Here is a tiny trained network, its code and every weight. The questions are about switching its units off for an input and a target symbol, where a switched-off unit gives its printed mean instead of its output.

import numpy as np


def w(rows, s, z=0):
    codes = np.array(rows[::2]) - 128.0
    scale = np.full(codes.shape[1], s)
    scale[-1] = z or s
    return codes * scale


def f(y):
    return np.maximum(y, 0)


def softmax(a):
    e = np.exp(a - a.max(-1, keepdims=True))
    return e / e.sum(-1, keepdims=True)


def log_softmax(a):
    a = a - a.max(-1, keepdims=True)
    return a - np.log(np.exp(a).sum(-1, keepdims=True))


def net(x, mask):
    ids = ['αεζλξτφψω'.index(c) for c in x.split()]
    T = len(ids)
    res = E[ids] + P[:T]
    u = 0
    for l in range(2):
        r = res
        for j in range(3):
            rows = slice(3 * j, 3 * j + 3)
            q, k, v = (r @ M[l][rows].T for M in (Q, K, V))
            z = softmax(np.where(np.tri(T) > 0, q @ k.T / 3**0.5, -1e9)) @ v
            o = O[l][rows]
            res = res + np.where(mask[u + j], z, o[:, -1]) @ o[:, :-1]
        u += 3
        y = f(res @ A[l][:, :-1].T + A[l][:, -1])
        res = res + np.where(mask[u : u + 4], y, B[l][:, -1]) @ B[l][:, :-1]
        u += 4
    return log_softmax(res[-1] @ U[:, :-1].T + U[:, -1])


Q, K, V, O, A, B = {}, {}, {}, {}, {}, {}
E = w([
[90,61,120,56,89,130,159,156],'α',
[163,121,73,78,106,117,57,195],'ε',
[42,143,150,159,250,132,123,187],'ζ',
[179,121,163,126,150,120,135,149],'λ',
[57,82,96,227,172,236,142,87],'ξ',
[119,82,133,111,141,189,47,37],'τ',
[111,151,101,107,40,89,136,28],'φ',
[4,49,69,110,119,95,58,90],'ψ',
[120,116,51,123,77,118,132,204],'ω',
],0.018)
P = w([
[135,255,18,72,178,106,191,128],'0',
[102,78,205,120,56,168,129,125],'1',
[106,138,136,148,62,74,78,130],'2',
[121,172,133,117,23,8,61,109],'3',
[154,72,60,113,167,239,162,127],'4',
[131,83,127,91,175,90,111,101],'5',
[133,123,60,51,131,12,109,78],'6',
[181,141,116,231,165,165,124,157],'7',
[146,136,78,148,149,99,111,132],'8',
[167,150,122,134,117,57,120,99],'9',
],0.01)
Q[0] = w([
[141,160,191,153,37,36,113,117],'0.h1',
[51,144,117,58,138,28,99,38],'0.h1',
[104,90,163,167,117,93,83,159],'0.h1',
[68,105,176,143,92,32,64,131],'0.h2',
[117,84,77,87,176,144,105,141],'0.h2',
[106,62,151,182,214,190,103,129],'0.h2',
[136,107,198,223,160,22,72,49],'0.h3',
[148,213,126,71,179,119,129,121],'0.h3',
[205,159,176,106,149,91,172,254],'0.h3',
],0.0077)
K[0] = w([
[136,206,40,32,144,103,146,81],'0.h1',
[88,183,156,177,106,4,91,70],'0.h1',
[37,133,11,159,171,127,216,136],'0.h1',
[139,202,60,150,187,34,49,100],'0.h2',
[104,54,228,146,122,134,63,165],'0.h2',
[146,82,106,190,128,179,71,186],'0.h2',
[85,242,103,186,69,215,190,95],'0.h3',
[184,50,158,254,137,108,6,105],'0.h3',
[147,66,191,172,140,74,190,171],'0.h3',
],0.0069)
V[0] = w([
[82,179,176,89,118,189,12,75],'0.h1',
[117,181,84,120,58,139,56,224],'0.h1',
[226,125,146,118,144,200,73,88],'0.h1',
[106,142,65,152,114,123,133,74],'0.h2',
[129,182,143,35,195,24,139,42],'0.h2',
[198,248,117,196,254,115,121,119],'0.h2',
[158,144,139,21,160,120,105,137],'0.h3',
[143,196,130,120,120,132,197,95],'0.h3',
[134,116,94,118,83,111,144,187],'0.h3',
],0.0081)
O[0] = w([
[122,84,138,255,169,119,117,132,172],'0.h1',
[115,161,86,132,163,162,78,102,132],'0.h1',
[130,59,110,132,160,100,102,103,78],'0.h1',
[84,121,147,185,115,147,58,172,216],'0.h2',
[148,67,170,143,180,199,175,132,38],'0.h2',
[90,75,100,63,119,160,134,86,3],'0.h2',
[181,148,152,133,182,140,123,104,150],'0.h3',
[207,159,95,84,73,164,169,76,115],'0.h3',
[162,131,109,111,91,104,62,157,172],'0.h3',
],0.0097,0.0062)
A[0] = w([
[113,234,186,21,62,53,179,251,145],'0.n1',
[127,198,157,79,165,170,132,219,116],'0.n2',
[169,148,94,188,176,174,193,75,254],'0.n3',
[74,253,160,221,61,179,87,205,204],'0.n4',
],0.0063,0.0023)
B[0] = w([
[181,160,251,126,181,5,124,46,178],'0.n1',
[24,100,165,82,254,188,118,90,155],'0.n2',
[136,65,105,32,128,179,94,65,151],'0.n3',
[114,97,177,39,129,141,144,79,251],'0.n4',
],0.0076,0.014)
Q[1] = w([
[42,65,86,155,97,184,102,39],'1.h1',
[156,47,132,80,97,103,134,128],'1.h1',
[140,149,137,145,214,76,209,182],'1.h1',
[169,129,146,80,188,88,156,254],'1.h2',
[110,111,135,135,95,139,85,51],'1.h2',
[125,64,144,104,77,134,43,73],'1.h2',
[76,132,160,33,197,155,126,106],'1.h3',
[154,168,151,43,180,76,184,205],'1.h3',
[104,77,138,115,119,85,31,32],'1.h3',
],0.0075)
K[1] = w([
[139,142,98,109,114,131,158,102],'1.h1',
[115,110,127,92,182,108,109,118],'1.h1',
[115,123,146,174,110,132,89,145],'1.h1',
[142,191,121,208,130,101,127,195],'1.h2',
[108,162,136,87,141,159,147,109],'1.h2',
[119,161,76,54,135,143,174,149],'1.h2',
[95,178,131,93,215,148,129,171],'1.h3',
[170,169,162,184,149,11,140,164],'1.h3',
[124,89,79,127,141,120,105,156],'1.h3',
],0.011)
V[1] = w([
[41,113,135,71,188,152,201,95],'1.h1',
[150,134,159,101,254,82,71,134],'1.h1',
[194,58,155,153,146,137,60,29],'1.h1',
[232,48,210,158,251,92,250,92],'1.h2',
[186,97,29,122,158,121,68,110],'1.h2',
[200,156,117,60,83,113,232,87],'1.h2',
[171,113,172,251,110,97,101,172],'1.h3',
[67,73,98,185,44,159,147,24],'1.h3',
[171,70,119,81,161,112,175,64],'1.h3',
],0.0067)
O[1] = w([
[127,84,153,118,89,105,215,134,243],'1.h1',
[101,71,102,218,177,42,76,148,218],'1.h1',
[135,149,127,115,119,108,24,157,181],'1.h1',
[97,105,160,7,223,143,108,164,133],'1.h2',
[210,94,33,157,182,120,167,36,140],'1.h2',
[133,70,89,30,81,153,97,167,132],'1.h2',
[185,2,235,110,83,175,139,90,1],'1.h3',
[204,179,226,127,128,144,119,164,116],'1.h3',
[181,114,84,85,189,133,187,150,179],'1.h3',
],0.0081,0.014)
A[1] = w([
[170,70,140,90,135,66,59,175,79],'1.n1',
[126,104,178,5,87,219,68,192,5],'1.n2',
[127,60,106,104,136,217,144,254,124],'1.n3',
[155,119,193,105,163,214,57,132,87],'1.n4',
],0.0072,0.0016)
B[1] = w([
[244,175,154,167,121,124,130,134,250],'1.n1',
[139,33,94,145,230,218,151,140,192],'1.n2',
[97,192,139,169,32,146,31,105,168],'1.n3',
[73,115,150,120,152,81,100,211,160],'1.n4',
],0.011,0.016)
U = w([
[186,60,124,118,96,175,132,72,253],'α',
[171,200,163,234,114,199,162,181,66],'ε',
[115,79,119,205,131,153,118,76,82],'ζ',
[3,150,221,162,144,181,64,49,186],'λ',
[169,34,157,149,23,91,98,113,197],'ξ',
[157,150,204,132,203,152,147,50,87],'τ',
[89,78,158,181,106,180,92,153,157],'φ',
[113,62,125,173,106,111,192,205,33],'ψ',
[96,140,145,84,73,121,30,90,89],'ω',
],0.0049,0.0036)

Each question gives the input, a string of symbols that net reads in full, and the target symbol t.
The units are the heads (3 rows each of Q, K, V and O) and the neurons (one row each of A and B). Each row of codes is followed by its name. A weight is (code - 128) times the scale printed after its matrix; where a second scale follows, it is the last column's (O, A, B and U).
mask holds one flag per unit, layer by layer, with each layer's heads first. A switched-off unit (its flag False) gives its mean, the last column of its rows in O or B, instead of its output. The means were averaged over made-up inputs and are rounded, as every weight is.
A unit's drop is (log p(t) with every unit on - log p(t) with that unit switched off) / (log p(t) with every unit on - log p(t) with every unit switched off).
The circuit of an input: a set's keep is (log p(t) with only the set's units on - log p(t) with every unit switched off) / (log p(t) with every unit on - log p(t) with every unit switched off). Starting from the 12 units with the biggest drops (on a tie, the unit counted first), units are removed one at a time, each time the one whose removal leaves the highest keep (on an exact tie, the one counted first), for as long as the keep stays at least 0.8.
circuit, biggest first: the units of the circuit, biggest drop first
unit that matters most: the unit with the biggest drop
k most important neurons: the k neurons with the biggest drops, biggest first
heads that matter: for each layer, one digit per head in row order, 1 if its drop is at least 0.15 and else 0, layers parted by /
input λ α ξ ε ξ ξ φ ξ, target ω: unit that matters most -> 0.h2
input ξ ε φ λ ξ ξ ε α, target ξ: heads that matter -> 100 / 001
input ζ α α ω, target ψ: circuit, biggest first -> (0.h2, 1.h1, 1.h3)
input ε ξ φ, target ζ: circuit, biggest first -> (1.h2, 0.h1, 1.h3, 1.h1)
input ψ α τ λ ω λ φ, target λ: circuit, biggest first -> (1.h2, 0.h2, 1.n1)
input φ α ω, target φ: 2 most important neurons -> (1.n2, 0.n4)
input ξ φ ξ τ ξ α λ, target ε: 2 most important neurons -> (0.n4, 0.n1)
input φ τ ζ ξ τ ξ λ ε ζ, target λ: circuit, biggest first -> (1.n1, 1.h2)
input φ ω ψ ω τ τ, target α: circuit, biggest first -> (0.h3, 1.h2, 1.n2)
input ξ ζ φ, target ε: heads that matter -> 010 / 011
input α ξ ψ λ τ, target φ: heads that matter -> 100 / 011
input ξ ξ ζ ξ ξ ξ λ α, target ξ: heads that matter -> 110 / 001
input α ξ ξ ε ξ ε ζ ε, target ξ: circuit, biggest first -> (1.h3, 0.h1)
input ξ ω λ α ξ ξ ξ ξ ξ ξ, target ε: 2 most important neurons -> (0.n1, 0.n3)
input τ α τ α ξ φ, target τ: circuit, biggest first -> (1.h2, 0.h1, 0.h2, 1.h3)
input α ω ψ ω φ ψ ξ ψ, target φ: heads that matter -> 110 / 010
input ε α ψ φ λ, target τ: circuit, biggest first -> (0.h2, 0.n1, 1.h2)
input ξ α α ε ε, target τ: heads that matter -> 010 / 010
input ω ξ ξ ξ ξ τ, target ξ: heads that matter -> 100 / 100
input τ λ ξ φ ψ ξ τ, target τ: circuit, biggest first -> (0.h2, 1.h2, 0.h1, 1.h3)
input ξ ψ φ ξ ε ψ ω ψ φ, target ε: unit that matters most -> 0.h2
input α ξ ξ ξ, target φ: heads that matter -> 100 / 011
input α λ ζ ψ, target φ: circuit, biggest first -> (0.n1, 1.h2, 1.n2, 0.h1)
input ξ φ ξ ξ ω λ, target ξ: unit that matters most -> 1.h3
input ζ α α τ α ε ε ε α, target ζ: heads that matter -> 111 / 111
input ξ ψ ζ ξ ξ, target ε: heads that matter -> 011 / 111
input ξ τ α ξ ε ε ξ τ, target ε: circuit, biggest first -> (1.h3, 0.h2, 1.h2)
input α ξ α ξ α ε ω φ, target φ: 2 most important neurons -> (0.n1, 1.n2)
